Below is a small trained network, with its code and all its weights. Each question gives an input and a class and asks what happens when units are switched off, that is, made to give their printed mean instead of their output.

import numpy as np


def w(rows, s, z=0):
    codes = np.array(rows[::2]) - 128.0
    scale = np.full(codes.shape[1], s)
    scale[-1] = z or s
    return codes * scale


def f(y):
    return y / 2 * (1 + np.tanh(0.7978845608 * (y + 0.044715 * y**3)))


def log_softmax(a):
    a = a - a.max(-1, keepdims=True)
    return a - np.log(np.exp(a).sum(-1, keepdims=True))


def net(x, mask):
    res = np.array(x, float).reshape(1, 8) / 4 @ E
    y = f(res @ A[0][:, :-1].T + A[0][:, -1])
    res = res + np.where(mask, y, B[0][:, -1]) @ B[0][:, :-1]
    return log_softmax(res[-1] @ U[:, :-1].T + U[:, -1])


A, B = {}, {}
E = w([
[67,126,118,101],'x0',
[90,155,114,127],'x1',
[96,8,74,133],'x2',
[163,224,113,182],'x3',
[116,194,141,104],'x4',
[222,80,190,207],'x5',
[176,114,4,156],'x6',
[176,112,145,1],'x7',
],0.0074)
A[0] = w([
[192,70,174,121,101],'neuron 0',
[170,88,143,97,151],'neuron 1',
[110,131,67,220,185],'neuron 2',
[83,137,112,76,113],'neuron 3',
[114,183,108,54,127],'neuron 4',
[56,185,172,91,160],'neuron 5',
[94,85,75,40,125],'neuron 6',
[121,91,199,139,170],'neuron 7',
[127,100,180,117,132],'neuron 8',
[125,56,136,114,162],'neuron 9',
[137,117,151,125,127],'neuron 10',
[254,185,146,115,118],'neuron 11',
[57,197,199,128,195],'neuron 12',
[214,186,108,179,194],'neuron 13',
[118,73,170,183,221],'neuron 14',
[198,137,158,112,126],'neuron 15',
[152,159,93,100,121],'neuron 16',
[88,120,151,175,131],'neuron 17',
[73,33,149,70,254],'neuron 18',
[53,137,100,47,166],'neuron 19',
[180,88,134,94,135],'neuron 20',
[234,201,143,166,177],'neuron 21',
[88,185,189,117,161],'neuron 22',
[161,7,149,98,147],'neuron 23',
[81,164,122,195,216],'neuron 24',
],0.0091,0.0048)
B[0] = w([
[127,44,148,148,180],'neuron 0',
[70,21,178,141,168],'neuron 1',
[208,124,50,221,218],'neuron 2',
[100,151,79,113,159],'neuron 3',
[100,202,111,65,176],'neuron 4',
[112,227,132,131,195],'neuron 5',
[12,64,61,86,201],'neuron 6',
[121,113,167,164,179],'neuron 7',
[99,117,153,146,154],'neuron 8',
[89,59,102,201,181],'neuron 9',
[120,108,153,136,135],'neuron 10',
[167,68,166,51,221],'neuron 11',
[122,241,172,134,214],'neuron 12',
[214,65,124,95,236],'neuron 13',
[127,121,169,196,205],'neuron 14',
[105,71,168,86,172],'neuron 15',
[142,140,104,85,144],'neuron 16',
[131,198,136,176,148],'neuron 17',
[69,127,104,158,254],'neuron 18',
[43,184,2,94,209],'neuron 19',
[94,78,163,136,166],'neuron 20',
[219,49,155,57,247],'neuron 21',
[121,200,173,138,188],'neuron 22',
[73,8,151,192,222],'neuron 23',
[191,212,114,170,201],'neuron 24',
],0.007,0.0078)
U = w([
[96,118,107,177,251],'0',
[114,175,192,139,61],'1',
[93,199,149,72,199],'2',
[32,120,70,52,53],'3',
[192,127,74,174,109],'4',
[171,89,173,8,128],'5',
[179,128,143,139,119],'6',
[74,71,171,154,64],'7',
],0.012,0.0031)

Each question gives the input, the list of numbers given to net, and the class t.
The units are the neurons (one row each of A and B). Each row of codes is followed by its name. A weight is (code - 128) times the scale printed after its matrix; where a second scale follows, it is the last column's (A, B and U).
mask holds one flag per neuron, in row order. A switched-off neuron (its flag False) gives its mean, the last column of its row in B, instead of its output. The means were averaged over made-up inputs and are rounded, as every weight is.
A unit's drop is (log p(t) with every unit on - log p(t) with that unit switched off) / (log p(t) with every unit on - log p(t) with every unit switched off).
The circuit of an input: a set's keep is (log p(t) with only the set's units on - log p(t) with every unit switched off) / (log p(t) with every unit on - log p(t) with every unit switched off). Starting from the 12 units with the biggest drops (on a tie, the unit counted first), units are removed one at a time, each time the one whose removal leaves the highest keep (on an exact tie, the one counted first), for as long as the keep stays at least 0.8.
circuit, biggest first: the units of the circuit, biggest drop first
unit that matters most: the unit with the biggest drop
k most important neurons: the k neurons with the biggest drops, biggest first
drop of u: that unit's drop, to one decimal
input [0,-3,-3,6,5,-5,4,-3], class 4: circuit, biggest first	[neuron 2; neuron 13]
input [8,-3,-2,4,4,3,1,-4], class 6: 2 most important neurons	[neuron 19; neuron 18]
input [-8,2,6,8,-6,7,8,6], class 5: circuit, biggest first	[neuron 11; neuron 21]
input [-7,6,-7,2,-7,5,-3,-2], class 5: circuit, biggest first	[neuron 21; neuron 11]
input [4,7,-4,-3,-7,7,2,-7], class 4: unit that matters most	neuron 2
input [-4,-5,5,8,-2,-6,-7,-5], class 2: circuit, biggest first	[neuron 23; neuron 12]
input [8,-5,-4,-2,0,-4,-6,2], class 2: circuit, biggest first	[neuron 12; neuron 5]
input [6,2,-1,3,-5,-3,-8,8], class 3: 4 most important neurons	[neuron 19; neuron 6; neuron 24; neuron 18]
input [0,6,7,6,-8,1,-1,6], class 7: 2 most important neurons	[neuron 23; neuron 19]
input [-3,0,-6,5,-4,3,1,-1], class 5: 2 most important neurons	[neuron 21; neuron 11]
input [-6,8,7,-5,8,2,2,7], class 3: drop of neuron 6	0.2
input [-4,-2,-8,5,-2,3,-1,1], class 5: drop of neuron 0	0.0
input [0,-5,-5,-5,6,1,-4,0], class 2: drop of neuron 23	0.2
input [4,-5,2,-5,4,-2,-7,-1], class 3: circuit, biggest first	[neuron 19]
input [2,6,0,-2,-4,-4,-3,-6], class 2: 2 most important neurons	[neuron 23; neuron 12]
